In the rows, zero is written as 128.
Each row of numbers stands for one object and depends on some of the facts below. Use the named rows to name the rest.

Facts:
k_761 Σ:k_8 α:a Λ:daruk
k_25 Σ:k_140 α:b Λ:fotram
k_96 Σ:k_8 α:c Λ:sovosul
k_8 α:c Λ:fotram
k_937 Σ:k_541 α:a Λ:saplum
k_887 Σ:k_371 α:a Λ:sovosul
k_501 Σ:k_440 α:c Λ:saplum
k_878 Σ:k_215 γ:k_506 k_872 α:c Λ:maru
k_942 Σ:k_371 α:a Λ:saplum
k_840 Σ:k_625 γ:k_921 α:d Λ:sovosul
k_540 Σ:k_371 α:b Λ:kalom
k_310 Σ:k_177 γ:k_167 k_364 α:a Λ:kalom
k_690 Σ:k_440 α:a Λ:kalom
k_456 Σ:k_413 α:c Λ:kalom
k_491 Σ:k_140 γ:k_658 α:d Λ:fotram
k_673 Σ:k_152 α:a Λ:fotram
k_215 α:b Λ:fotram
k_943 Σ:k_93 α:b Λ:fotram
k_884 Σ:k_507 α:a Λ:saplum
k_484 Σ:k_440 γ:k_501 α:a Λ:sovosul
k_983 Σ:k_126 α:a Λ:daruk
k_603 α:b Λ:saplum
k_593 Σ:k_148 γ:k_292 k_895 α:b Λ:daruk
k_526 Σ:k_93 α:b Λ:daruk
k_493 α:c Λ:maru
k_154 Σ:k_8 α:b Λ:daruk
k_538 Σ:k_140 α:a Λ:saplum
k_474 Σ:k_390 α:a Λ:sovosul
k_400 Σ:k_821 α:a Λ:daruk
k_292 Σ:k_148 α:d Λ:sovosul
k_43 Σ:k_821 γ:k_288 α:d Λ:maru
k_167 Σ:k_177 α:d Λ:fotram
k_506 Σ:k_215 γ:k_878 α:b Λ:saplum
k_440 α:a Λ:kalom
k_306 Σ:k_177 α:a Λ:saplum
k_120 Σ:k_8 α:d Λ:saplum
k_421 Σ:k_821 γ:k_288 α:b Λ:fotram
k_407 Σ:k_413 γ:k_602 α:a Λ:maru
k_939 Σ:k_851 α:b Λ:kalom
k_952 α:b Λ:fotram
k_778 Σ:k_440 α:a Λ:sovosul
k_989 Σ:k_148 α:b Λ:daruk
k_733 Σ:k_126 γ:k_523 α:a Λ:kalom
k_851 α:d Λ:sovosul
k_259 Σ:k_148 α:c Λ:sovosul
k_140 α:b Λ:fotram
k_563 Σ:k_140 α:a Λ:saplum
k_806 Σ:k_126 α:a Λ:sovosul
k_530 Σ:k_851 α:d Λ:saplum
k_122 Σ:k_8 γ:k_445 α:a Λ:kalom
k_225 Σ:k_177 α:a Λ:kalom
k_702 Σ:k_440 γ:k_478 α:a Λ:maru
k_166 Σ:k_952 γ:k_524 α:a Λ:maru
k_696 Σ:k_215 α:b Λ:sovosul
k_371 α:a Λ:saplum
k_648 Σ:k_215 α:b Λ:daruk
k_390 α:d Λ:saplum
k_714 Σ:k_851 γ:k_939 α:e Λ:daruk
k_494 Σ:k_148 α:a Λ:fotram
k_729 Σ:k_413 α:b Λ:kalom
k_379 Σ:k_390 γ:k_970 α:b Λ:sovosul
k_98 Σ:k_140 γ:k_491 α:a Λ:fotram
k_95 Σ:k_215 γ:k_254 α:d Λ:sovosul
k_275 Σ:k_625 α:a Λ:kalom
k_775 Σ:k_152 γ:k_898 α:b Λ:fotram
k_843 Σ:k_493 γ:k_56 α:a Λ:saplum
k_821 α:a Λ:maru
k_126 α:a Λ:fotram
k_541 α:b Λ:fotram
k_187 Σ:k_952 α:e Λ:maru
k_876 Σ:k_440 α:a Λ:maru
k_374 Σ:k_851 γ:k_714 α:a Λ:fotram
k_790 Σ:k_452 α:e Λ:saplum
k_445 Σ:k_8 α:e Λ:sovosul
k_737 Σ:k_952 γ:k_135 α:e Λ:kalom
k_452 α:c Λ:saplum
k_424 Σ:k_452 γ:k_790 α:a Λ:maru
k_93 α:b Λ:sovosul
k_815 Σ:k_821 α:a Λ:fotram
k_962 Σ:k_8 α:d Λ:saplum
k_970 Σ:k_390 γ:k_224 α:c Λ:kalom
k_177 α:b Λ:saplum
k_625 α:c Λ:fotram
k_413 α:b Λ:fotram
k_393 Σ:k_541 γ:k_68 α:c Λ:sovosul
k_395 Σ:k_603 γ:k_404 α:a Λ:maru
k_77 Σ:k_625 γ:k_34 α:a Λ:daruk
k_148 α:a Λ:saplum
k_429 Σ:k_152 γ:k_898 k_673 α:a Λ:sovosul
k_135 Σ:k_952 α:d Λ:fotram
k_386 Σ:k_625 α:b Λ:sovosul
k_293 Σ:k_603 α:b Λ:kalom
k_308 Σ:k_215 α:a Λ:daruk
k_36 Σ:k_440 α:a Λ:kalom
k_524 Σ:k_952 γ:k_737 α:a Λ:daruk
k_661 Σ:k_371 α:e Λ:maru
k_945 Σ:k_975 α:b Λ:kalom
k_576 Σ:k_126 α:b Λ:saplum
k_219 Σ:k_177 α:a Λ:saplum
k_998 Σ:k_371 α:a Λ:daruk
k_710 Σ:k_390 α:b Λ:daruk
k_465 Σ:k_507 α:e Λ:maru
k_478 Σ:k_440 γ:k_876 α:c Λ:maru
k_872 Σ:k_215 γ:k_95 α:a Λ:daruk
k_254 Σ:k_215 γ:k_872 k_878 α:e Λ:fotram
k_439 Σ:k_126 γ:k_523 α:a Λ:sovosul
k_56 Σ:k_493 γ:k_843 α:c Λ:saplum
k_364 Σ:k_177 α:a Λ:daruk
k_602 Σ:k_413 α:c Λ:saplum
k_776 Σ:k_371 γ:k_942 k_540 k_887 k_998 α:b Λ:saplum
k_404 Σ:k_603 α:c Λ:sovosul
k_34 Σ:k_625 γ:k_77 α:a Λ:daruk
k_288 Σ:k_821 α:e Λ:maru
k_895 Σ:k_148 γ:k_989 α:d Λ:saplum
k_127 Σ:k_440 α:a Λ:sovosul
k_485 Σ:k_507 γ:k_465 α:a Λ:sovosul
k_507 α:a Λ:kalom
k_670 Σ:k_507 α:b Λ:kalom
k_740 Σ:k_177 α:b Λ:daruk
k_267 Σ:k_541 γ:k_937 α:b Λ:maru
k_216 Σ:k_8 α:a Λ:kalom
k_624 Σ:k_126 γ:k_576 α:e Λ:saplum
k_68 Σ:k_541 α:e Λ:fotram
k_539 Σ:k_952 α:a Λ:maru
k_350 Σ:k_152 α:a Λ:kalom
k_730 Σ:k_140 γ:k_25 α:a Λ:kalom
k_803 Σ:k_952 γ:k_135 α:a Λ:sovosul
k_268 Σ:k_148 α:a Λ:sovosul
k_224 Σ:k_390 α:b Λ:saplum
k_898 Σ:k_152 α:a Λ:sovosul
k_658 Σ:k_140 γ:k_730 α:b Λ:maru
k_152 α:c Λ:maru
k_845 Σ:k_140 γ:k_538 α:b Λ:kalom
k_784 Σ:k_140 α:a Λ:saplum
k_170 Σ:k_215 γ:k_696 α:b Λ:kalom
k_220 Σ:k_851 α:c Λ:sovosul
k_921 Σ:k_625 γ:k_34 k_275 α:a Λ:fotram
k_523 Σ:k_126 γ:k_733 α:b Λ:maru
k_975 α:a Λ:fotram
k_460 Σ:k_371 α:a Λ:maru

Named rows:
[143 134 149  93 128 144 134 130 122 140 102  97 134 144 131 138 149 140
 137 145 140 116 140 142 141 159 130 139 106 142 153 123  38] -> k_127
[154 109 148 116 140 124 148 118 130 142 145 125 128 123 144 128 125 123
 155 142 144 134 138 119 141 166 151 152 113 153 133 120  84] -> k_308
[137 159 161 125 158 145 152 130 120 127 105  73 108 101 124 141 144 136
 147 129 136 144 102 113 133 173 126 146 125 145 143 132 133] -> k_36
[148 132 162  93 123 158 156 114 138 143 131 112 135 158 155 115 131 136
 141 140 188 113  89 182 163 145 160 134 124 154 161 132  42] -> k_429
[138 137 169 125 162 143 162 117 110 122 146  91  98 113 129 113 143 139
 121 143 141 142 115 116 133 162 129 145 135 134 152 150 147] -> k_884
[144 114 152  95 147 123 143 136 132 157 128 100 132 143 145 114 154 136
  97 150 150 130 130 131 155 145 148 125 116 136 131 121  29] -> k_803
[141 124 155 124 144 166 163  82 107  96 126 125 113 134 143 124 127 124
 177 125 164 107 102 151 147 162 134 164 129 173 174 138 148] -> k_673
[146 116 155 119 165 139 157 109 112 120 143  98 112 119 141 121 140 127
 134 136 132 131 119 117 137 161 135 140 125 163 144 131 124] -> k_494
[123 145 148 135 134 135 145 124 129 145 120 106 113 101 154 124 131 125
 115 106 125 139 103 118 139 156 125 120 129 114 150 134 167] -> k_670
[123 141 147 136 136 136 145 123 128 140 122 108 113 102 152 125 133 127
 114 103 125 141 105 118 138 156 126 120 129 111 146 133 172] -> k_729
[131 126 128 101 108 143 130 122 136 150 122 127 138 149 159 115 139 126
 109 123 128 116 151 145 142 140 131 116 109 109 158 122  75] -> k_220
[113 153 141 132  78 111 132 160 168 190  99 112 144 132 168 140 115 123
 139 106 135 121 143 110 158 149 139 135  97  81 105 104  72] -> k_878
[130 131 145 131 158 130 132 100 128  96 120 130  90 117 150 121 165 119
 121 115 115 142 156 123 122 133 128 144  94 122 161 121 161] -> k_135
[133 163 167 132 157 144 148 115 132 106 148 107  73 113 148 112 156 130
 101 118 129 151 134 136 117 126 129 133 119 113 169 142 170] -> k_962
[140 143 148 108 111 119 118 129 156 154 141 139 111 137 157 121 145 124
 125 135 130 133 181 144 124 125 141 142  83  99 155 118  74] -> k_95
[122 183 172 123 116 120 134 161 184 166  97  86 127 139 178 131 133 124
 124 106 156 129 113 152 157 116 155 115  79 105 122  99  60] -> k_43
[ 82 135 101 119  55 133 144 129 116 217  46 128 174 144 185 124 136 123
 120  94 152 122 130  78 203 166  93 133  97  96 114 101 111] -> k_465
[131  93  96 115 107 154 129 118 123 159 135 128 162 123 157 122  99 116
 109 103  89 104 119 127 133 172 130  88 153 123 149 121 113] -> k_714

Which object is each row?
No name comes twice in this set of rows, the named rows included.
[156 121 160 117 178 135 150 128 129 126 165  85 115 109 136 121 126 128
 124 140 119 134 103 127 125 157 155 116 141 157 139 134 100]	k_374
[143 115 124 116 115 127 128 115 140 157 142 149 137 115 160 129 125 118
 135 117 126 137 138 130 136 158 141 126 116 126 148 118 110]	k_648
[136 101 144 121 150 132 147 100 106 112 108 115 124 137 141 127 143 121
 152 131 129 108 151 109 144 160 126 157 108 158 130 116  98]	k_364
[122 148 144 134 136 142 144 128 131 133 122 102 112 106 153 119 132 124
 115 110 121 147 111 116 136 151 130 126 127 108 148 133 169]	k_456
[132 114 158 110 122 145 144 106 109 128 106 116 128 161 142 126 134 130
 147 132 144  84 166 130 147 155 118 162 105 139 144 126  69]	k_887
[ 96 132 121 129  58 139 135 144 138 189  69 111 171 144 175 139  95 122
 134  85 128  85 118 109 174 166 114 114 126  93 117 109  95]	k_288
[126 122 174 138 122 120 119 157 158 102  39  67 141 144 110 181 116 132
 163 100 106  55 133 130 144 169 145 147 125  93 116 104  32]	k_876
[135 133 138 135 133 110 140 129 153 160 133 129 116  90 144 124 144 129
 102 122 142 176  94 112 150 159 151 127 145  91 143 130 152]	k_170
[122 112  98 123 108 161 139 106  96 158 136 128 147 112 161 117 102 119
 123 106  93 115 132  98 129 178 102 105 138 134 156 135 170]	k_68
[140 136 173 126 138 118 127 175 178 130  69  52 142 129 117 171 121 137
 136 109 119  86  98 140 147 160 167 120 135  94 107 102   7]	k_702
[137 131 140  81 134 128 156 122 117 188 123 111 134 143 162  99 181 140
 100 165 183 163 130 114 180 145 128 140  86 157 132 118  44]	k_485
[146 159 156 125 128 146 135 140 126 117  98  78  88 110 117 120 164 138
 149 128 111 142  70 101 131 179 127 146  98 162 133 143 126]	k_440
[151 137 148  90 137 144 136 133 136 151 107  96 137 140 132 135 158 141
 122 149 152 136 119 149 149 157 144 126 112 145 154 122  27]	k_484

The same objects again, as new rows of numbers:
Some objects and their rows:
[ 89 145 180 116 186  81 142 139 115 102  81 113  94 113 130 104  93 132
 150  96  86 115 135 108 133 122  71  54 138 145 108 148 101 108 136] -> k_730
[ 72 176 130 122 154 134 147 120  82 116 129 133 130  76 136 106  75 106
 183 183  91 146 131 132 117 144  93 135 134 115 102 158 101  91 146] -> k_658
[110 148 127 110  93 160 102 107 127 144 128 128 121 116 136 135 158  99
 138 148 144 149 140 123 117 169 159 141 129 117 140 161 134 157 155] -> k_494
[118 110 119 104 122 161  71 148 197 140 144  69 120 193 140 115 197 129
 146 152 133 121 114 122 134  94 102 138 126 177 157 119 102 130 148] -> k_259
[123 121 150 142 115 136 116 161 173 131 148 105 142 111 150  97 171  90
 165 138 143 174 132 123  92 193 104 139 151 152 119 101 110  98 114] -> k_292
[109 161 133 152 126 150 158 105 102 161 124 136 130  83 132 121  89 101
 172 157 114 154 138 140 110 166 127 132 136  91 131 161  93 118 146] -> k_989
[104 142 133 130 125 156 144 132 136 147 121 111 130 117 137 128 117 107
 161 157 110 147 143 138 121 149 120 128 143 111 144 152  97 122 144] -> k_364
[114 163 174 174 139 102 155 144 101 114 115 204  83  96 124 114  32 128
 171  66  86 142 123 113 170 122 130  62 123 126  71 161  93 114 152] -> k_170
[110 167 110 144 125 161 107 178 119 190 146  88 151 101  68 162 155 106
 116 161 148 166 159 153 132 164 227 167 123 186 160 152  66 145 107] -> k_942
[ 85 163 134 131 117 133 142 151 135  92 132 148 116 126 142 130 101 112
 168 183  99 131 132 131 141 116 111 153 135 135 110 154  83 101 147] -> k_407
[ 91 166 133 145 114 106 137 157 130 116 125 154 132 131 147 120 106 131
 158 223 105 125 141 143 164 111  96 143 145 130 102 149  99 109 153] -> k_702
[105 129 129 116 139 133  98 181 196 149 123  76 138 195 165 126 156 153
 151 212  99 106 154 140 187  72  74 132 152 139 155 122  94 101 139] -> k_478
[108 123 118  82 112 180  59 143 189 147 138  69 125 186 155 137 206 125
 138 166 134 121 142 121 147 110 131 149 132 141 169 133 116 134 148] -> k_56
[120 144 151 120  89 148 111 149 172 108 145 125 132 109 165 128 178  79
 153 148 149 166 154 114 105 202 137 176 148 133 129 117 120 107 107] -> k_120
[ 92 141 116 130 100 151 105  84 156  90 142 165 115 117 131 103 133 118
 163 178 147 142 115 119 116 150 101 129 121 190 110 143  93 140 181] -> k_803
[ 77 138 127 152 101 147  94  84  91 135 137 147 128  88 136 114 120  88
 161 168 136 148 112 146 107 191 174 167 123  89 125 171  95 143 154] -> k_177
[ 85 136 134 146 100 144  87  74  89 139 129 151 122  85 137 119 123  87
 149 144 141 146 121 139 115 201 189 157 123  84 131 175 112 161 151] -> k_952
[ 87  99 158 153 111 117  73 159 165  94 150 120 137 119 159  89 166  88
 163 139 139 159 113 131 109 202 129 159 145 146 111 110  97 105 111] -> k_851

Name these rows:
No name comes twice in this set of rows, the named rows included.
[119 116 116 100 120 163  63 150 190 195 128  56 152 186 160 125 209 140
 133 202 137 124 156 139 158 115 111 127 149 122 178 126 130 139 151]	k_501
[ 89  92 132  92 114 168  25 127 185 134 128  67 120 187 163 133 201 118
 128 135 134 112 135 127 159 136 163 151 131 122 182 142 114 160 138]	k_625
[108 167 124 154 146 144 134 193 124 178 134  92 144 101  71 163 119 115
 123 150 123 157 165 154 149 147 206 154 130 186 158 151  48 128  96]	k_998
[133 165 158 204 184  83 178 177  93 174 110 130 116  68  53 138  41 128
 131  66  99 152 156 144 168 139 183  97 125 195 136 150  38 130  81]	k_540
[ 58 142 130 114 129 142  65  78  64 128 128 128 130  71 132 105 126  91
 149 148 132 149 121 132 112 203 176 145 122  97 124 174 136 155 148]	k_140
[ 97 157 164 134 115 117 134 189 171  71 142 144 126 117 172 124 125  97
 171 164 108 151 154 117 141 160 100 166 155 140  98 113  92  66 102]	k_43
[110 148 124 165 113 175 122 122 102 187 153 150 134  96 114 101 111 105
 181 141 133 178 103 142  93 166 146  94 122 108  95 154  97 117 182]	k_696
[110 165 127 131  95 153 113  82  90 156 132 153 122  81 130 125 128  94
 148 150 147 157 135 126 112 187 170 141 123  97 123 169 134 152 157]	k_943
[102 159 128 106  83 150  92 109 123 117 132 149 111 119 138 136 158 101
 135 153 146 142 136 117 130 160 163 150 123 127 123 164 141 158 159]	k_374
[ 93 123 140  96 128 191  93 175 205 128 135  98 115 205 187 130 145 136
 184 155  85 120 135 121 165  74  80 104 143 101 133 131  92  80 171]	k_878
[ 96 164 164 139 173  72 152 122  79  85 103 164  90  73 117  96  44 124
 161  82  84 130 126 107 156 127  93  84 126 155  88 155 116 121 128]	k_845
[108 149 134 130 112 148 147 126 140 120 123 127 115 120 138 135 118 103
 158 156 115 140 138 129 123 140 125 148 135 124 139 155  93 126 142]	k_761
[113 170 134 151 112 140 160  98 104 132 127 155 115  86 131 128  88  96
 169 155 118 148 133 132 112 157 134 152 129 107 123 163  88 120 143]	k_154

